M =
[[129 121 134 129 129]
 [141  99 114 107 111]
 [114 115 112 131 115]
 [129 130 128 129 133]
 [127 118 126 131 123]
 [107 155 148 135 137]
 [141 109 116 105 115]
 [145 109 114 117 117]
 [118 149 134 129 129]
 [132 133 124 133 131]
 [125 121 120 133 144]]
M[-11][0] => 129
M[-10][1] => 99
M[-8][-5] => 129
M[-1][0] => 125
M[-4][0] => 145
M[3][3] => 129
M[9][3] => 133
M[-11][-1] => 129
M[2][3] => 131
M[:, -5] => [129, 141, 114, 129, 127, 107, 141, 145, 118, 132, 125]
M[2] => [114, 115, 112, 131, 115]
M[5][2] => 148
M[-11][2] => 134
M[:, 2] => [134, 114, 112, 128, 126, 148, 116, 114, 134, 124, 120]
M[-3][-4] => 149
M[-6][3] => 135
M[-8][-1] => 133
M[-7][1] => 118
M[-10][-2] => 107
M[6][2] => 116
M[-3][4] => 129

arr =
[[126 126 126 141 128 115 145 138 127 128 129 100 128 130]
 [126 128 124 127 128 127 131 122 127 129 128 124 128 127]
 [130 128 131 129 128 128 125 134 129 127 128 131 128 129]
 [128 128 130 137 128 121 138 142 129 127 128 112 128 130]
 [129 126 131 138 128 122 130 135 129 127 129 125 128 128]
 [126 128 124 124 128 129 129 121 127 129 128 127 128 127]
 [130 126 133 142 128 118 134 143 129 126 129 117 128 130]
 [129 127 133 142 128 117 140 148 129 125 129 110 128 130]
 [130 128 132 130 128 128 125 134 129 127 128 131 128 129]
 [129 129 130 125 128 131 123 131 129 127 128 135 128 128]
 [130 127 132 132 128 128 124 131 129 127 128 133 128 128]
 [129 129 130 124 128 132 122 130 129 127 128 136 128 128]
 [129 127 131 142 128 116 143 149 129 126 129 104 128 131]
 [130 129 131 120 128 136 115 123 129 128 127 147 128 127]
 [129 128 131 135 128 122 134 141 129 126 128 117 128 130]
 [126 129 124 123 128 129 131 122 127 129 128 125 128 128]]
Rows and columns are counted from 0.
(0, 0) = 126
(11, 0) = 129
(10, 4) = 128
(7, 3) = 142
(0, 11) = 100
(2, 0) = 130
(4, 12) = 128
(12, 12) = 128
(4, 0) = 129
(5, 0) = 126
(13, 10) = 127
(6, 4) = 128
(4, 1) = 126
(15, 13) = 128
(1, 2) = 124
(3, 7) = 142
(11, 1) = 129
(15, 7) = 122
(10, 12) = 128
(5, 13) = 127
(2, 5) = 128
(2, 11) = 131
(7, 9) = 125
(13, 2) = 131
(7, 13) = 130
(3, 4) = 128
(10, 8) = 129
(14, 12) = 128
(9, 10) = 128
(8, 8) = 129
(1, 1) = 128
(9, 7) = 131
(8, 4) = 128
(11, 7) = 130
(15, 9) = 129
(13, 13) = 127
(8, 3) = 130

x =
[[131 134 126 124 122 128 126 128 132 123]
 [131 130 120 124 125 116 126 155 126 104]]
x[0,0] = 131
x[:, 7] = [128, 155]
x[0,3] = 124
x[1,5] = 116
x[1,3] = 124
x[1,8] = 126

W =
[[129 130 124 128 122 130 128 127 125 135 126]
 [126 130 122 129 121 128 128 129 127 136 124]
 [137 139 150 134 138 134 151 121 120 132 146]
 [128 129 130 128 134 128 128 124 130 128 125]
 [123 125 119 117 119 127 113 111 119 128 146]
 [128 118 111 108 107 145 128 120 126 158 138]
 [128 137 128 125 125 128 137 135 121 124 130]
 [137 132 133 136 133 131 139 128 139 124 122]
 [133 138 128 128 126 126 139 137 120 122 128]
 [130 128 123 128 125 130 126 127 132 130 133]
 [130 128 132 132 125 128 136 127 124 134 134]
 [130 134 136 129 128 130 138 126 123 134 128]
 [131 128 128 123 128 128 128 137 131 134 120]
 [133 134 129 126 125 128 135 135 128 127 128]
 [131 141 128 130 130 128 143 128 111 113 133]]
W[0][0] = 129
W[1][3] = 129
W[5][0] = 128
W[6] = [128, 137, 128, 125, 125, 128, 137, 135, 121, 124, 130]
W[7][3] = 136
W[6][3] = 125
W[5][9] = 158
W[14][2] = 128
W[4][1] = 125
W[10][7] = 127
W[11][5] = 130
W[1][7] = 129
W[6][5] = 128
W[12][9] = 134
W[9][9] = 130
W[0][6] = 128
W[7][7] = 128
W[10][1] = 128
W[1][2] = 122
W[6][9] = 124
W[:, 5] = [130, 128, 134, 128, 127, 145, 128, 131, 126, 130, 128, 130, 128, 128, 128]
W[8] = [133, 138, 128, 128, 126, 126, 139, 137, 120, 122, 128]
W[:, 6] = [128, 128, 151, 128, 113, 128, 137, 139, 139, 126, 136, 138, 128, 135, 143]
W[:, 9] = [135, 136, 132, 128, 128, 158, 124, 124, 122, 130, 134, 134, 134, 127, 113]
W[1][5] = 128
W[2][9] = 132
W[8][3] = 128
W[:, 4] = [122, 121, 138, 134, 119, 107, 125, 133, 126, 125, 125, 128, 128, 125, 130]
W[13][6] = 135
W[4][3] = 117
W[2][5] = 134
W[9] = [130, 128, 123, 128, 125, 130, 126, 127, 132, 130, 133]
W[:, 1] = [130, 130, 139, 129, 125, 118, 137, 132, 138, 128, 128, 134, 128, 134, 141]
W[10][10] = 134
W[4][0] = 123

m =
[[128 129 129 130 129 128 129 129 129 128 129 129 129 129]
 [150 152 108 108 109 150 108 108 151 150 151 151 150 153]]
Indices start at 0.
(0, 0)	128
(1, 2)	108
(0, 13)	129
(1, 7)	108
(0, 9)	128
(1, 0)	150
(1, 9)	150
(0, 8)	129
(1, 13)	153
(0, 1)	129

B =
[[142 117 140 141 140 140 140 118 139 141]
 [129 129 129 129 129 129 129 129 129 129]
 [126 131 126 126 126 126 126 133 126 126]
 [133 126 132 132 131 132 132 127 131 132]
 [123 135 124 123 124 123 123 134 123 123]
 [113 143 115 115 115 115 115 144 115 115]
 [127 131 127 127 127 127 127 131 127 127]
 [126 132 126 126 126 126 126 133 126 126]
 [152 109 149 149 149 149 149 108 148 150]
 [110 146 112 112 112 112 112 147 113 112]
 [121 136 122 122 122 122 122 137 122 122]
 [125 133 125 125 125 125 125 134 125 125]]
B[0,0] -> 142
B[10,4] -> 122
B[11,3] -> 125
B[1] -> [129, 129, 129, 129, 129, 129, 129, 129, 129, 129]
B[7,3] -> 126
B[3,8] -> 131
B[9,6] -> 112
B[11,0] -> 125
B[6,4] -> 127
B[:, 1] -> [117, 129, 131, 126, 135, 143, 131, 132, 109, 146, 136, 133]
B[6,9] -> 127
B[6,7] -> 131
B[10,8] -> 122
B[8] -> [152, 109, 149, 149, 149, 149, 149, 108, 148, 150]
B[6] -> [127, 131, 127, 127, 127, 127, 127, 131, 127, 127]
B[9,2] -> 112
B[:, 4] -> [140, 129, 126, 131, 124, 115, 127, 126, 149, 112, 122, 125]
B[7,1] -> 132
B[11,1] -> 133
B[4,3] -> 123
B[7] -> [126, 132, 126, 126, 126, 126, 126, 133, 126, 126]
B[9] -> [110, 146, 112, 112, 112, 112, 112, 147, 113, 112]
B[8,5] -> 149
B[4,4] -> 124
B[7,4] -> 126
B[2,0] -> 126
B[5,5] -> 115
B[1,9] -> 129
B[:, 3] -> [141, 129, 126, 132, 123, 115, 127, 126, 149, 112, 122, 125]
B[:, 0] -> [142, 129, 126, 133, 123, 113, 127, 126, 152, 110, 121, 125]
B[:, 7] -> [118, 129, 133, 127, 134, 144, 131, 133, 108, 147, 137, 134]
B[3,2] -> 132
B[2,5] -> 126
B[0,5] -> 140
B[7,6] -> 126
